Below is a small trained network, with its code and all its weights. Each question gives an input and a class and asks what happens when units are switched off, that is, made to give their printed mean instead of their output.

import numpy as np


def w(rows, s, z=0):
    codes = np.array(rows[::2]) - 128.0
    scale = np.full(codes.shape[1], s)
    scale[-1] = z or s
    return codes * scale


def f(y):
    return y / 2 * (1 + np.tanh(0.7978845608 * (y + 0.044715 * y**3)))


def log_softmax(a):
    a = a - a.max(-1, keepdims=True)
    return a - np.log(np.exp(a).sum(-1, keepdims=True))


def net(x, mask):
    res = np.array(x, float).reshape(1, 5) / 4 @ E
    y = f(res @ A[0][:, :-1].T + A[0][:, -1])
    res = res + np.where(mask, y, B[0][:, -1]) @ B[0][:, :-1]
    return log_softmax(res[-1] @ U[:, :-1].T + U[:, -1])


A, B = {}, {}
E = w([
[254,158,40],'x0',
[134,137,125],'x1',
[86,28,38],'x2',
[129,130,125],'x3',
[185,60,192],'x4',
],0.0081)
A[0] = w([
[188,111,184,124],'n0',
[99,70,193,246],'n1',
[228,111,186,168],'n2',
[21,144,108,76],'n3',
[38,214,194,252],'n4',
[49,116,40,72],'n5',
[67,115,145,103],'n6',
[98,244,191,175],'n7',
[159,136,44,213],'n8',
[179,25,125,163],'n9',
[216,168,181,125],'n10',
[109,163,131,137],'n11',
[58,56,167,210],'n12',
],0.011,0.0036)
B[0] = w([
[152,147,199,172],'n0',
[53,78,115,216],'n1',
[149,231,199,210],'n2',
[142,78,182,188],'n3',
[113,56,125,254],'n4',
[198,74,191,196],'n5',
[109,86,254,165],'n6',
[92,57,77,225],'n7',
[206,171,81,214],'n8',
[96,208,52,199],'n9',
[150,196,151,200],'n10',
[99,116,89,141],'n11',
[98,78,156,228],'n12',
],0.0078)
U = w([
[5,83,46,161],'0',
[155,174,54,254],'1',
[88,128,211,102],'2',
[126,212,178,2],'3',
[105,89,176,83],'4',
[130,135,1,71],'5',
],0.0088,0.0037)

Each question gives the input, the list of numbers given to net, and the class t.
The units are the neurons (one row each of A and B). Each row of codes is followed by its name. A weight is (code - 128) times the scale printed after its matrix; where a second scale follows, it is the last column's (A, B and U).
mask holds one flag per neuron, in row order. A switched-off neuron (its flag False) gives its mean, the last column of its row in B, instead of its output. The means were averaged over made-up inputs and are rounded, as every weight is.
A unit's drop is (log p(t) with every unit on - log p(t) with that unit switched off) / (log p(t) with every unit on - log p(t) with every unit switched off).
The circuit of an input: a set's keep is (log p(t) with only the set's units on - log p(t) with every unit switched off) / (log p(t) with every unit on - log p(t) with every unit switched off). Starting from the 12 units with the biggest drops (on a tie, the unit counted first), units are removed one at a time, each time the one whose removal leaves the highest keep (on an exact tie, the one counted first), for as long as the keep stays at least 0.8.
units of the circuit, in order: the units of the circuit, biggest drop first
top k neurons: the k neurons with the biggest drops, biggest first
drop when u is switched off: that unit's drop, to one decimal
input [-8,-1,2,-8,-7], class 4: units of the circuit, in order : (n5, n3)
input [-8,-3,3,0,6], class 0: units of the circuit, in order : (n1)
input [4,7,-7,-6,5], class 3: units of the circuit, in order : (n2, n10)
input [0,-5,4,-4,7], class 0: units of the circuit, in order : (n9, n1)
input [-5,5,2,-6,4], class 0: units of the circuit, in order : (n1, n2)
input [-2,-2,1,-1,-7], class 4: top 3 neurons : (n5, n3, n9)
input [2,-6,-4,-7,2], class 3: units of the circuit, in order : (n2, n10, n4)
input [-6,4,4,-1,7], class 0: units of the circuit, in order : (n1, n9)
input [-3,-2,1,7,7], class 0: top 3 neurons : (n1, n9, n5)
input [0,-1,-5,-6,-4], class 0: units of the circuit, in order : (n7, n2)
input [-8,0,8,-5,-1], class 4: top 3 neurons : (n5, n6, n3)
input [-3,0,-5,-4,0], class 0: units of the circuit, in order : (n7, n5, n4)
input [-1,2,-8,-7,-4], class 0: top 2 neurons : (n7, n4)
input [-6,8,-5,4,-6], class 0: units of the circuit, in order : (n7)
input [4,-4,-4,2,2], class 3: drop when n4 is switched off : 0.1
input [-4,5,2,2,-7], class 4: drop when n10 is switched off : 0.0
input [6,-7,-2,-6,7], class 3: drop when n2 is switched off : 0.3
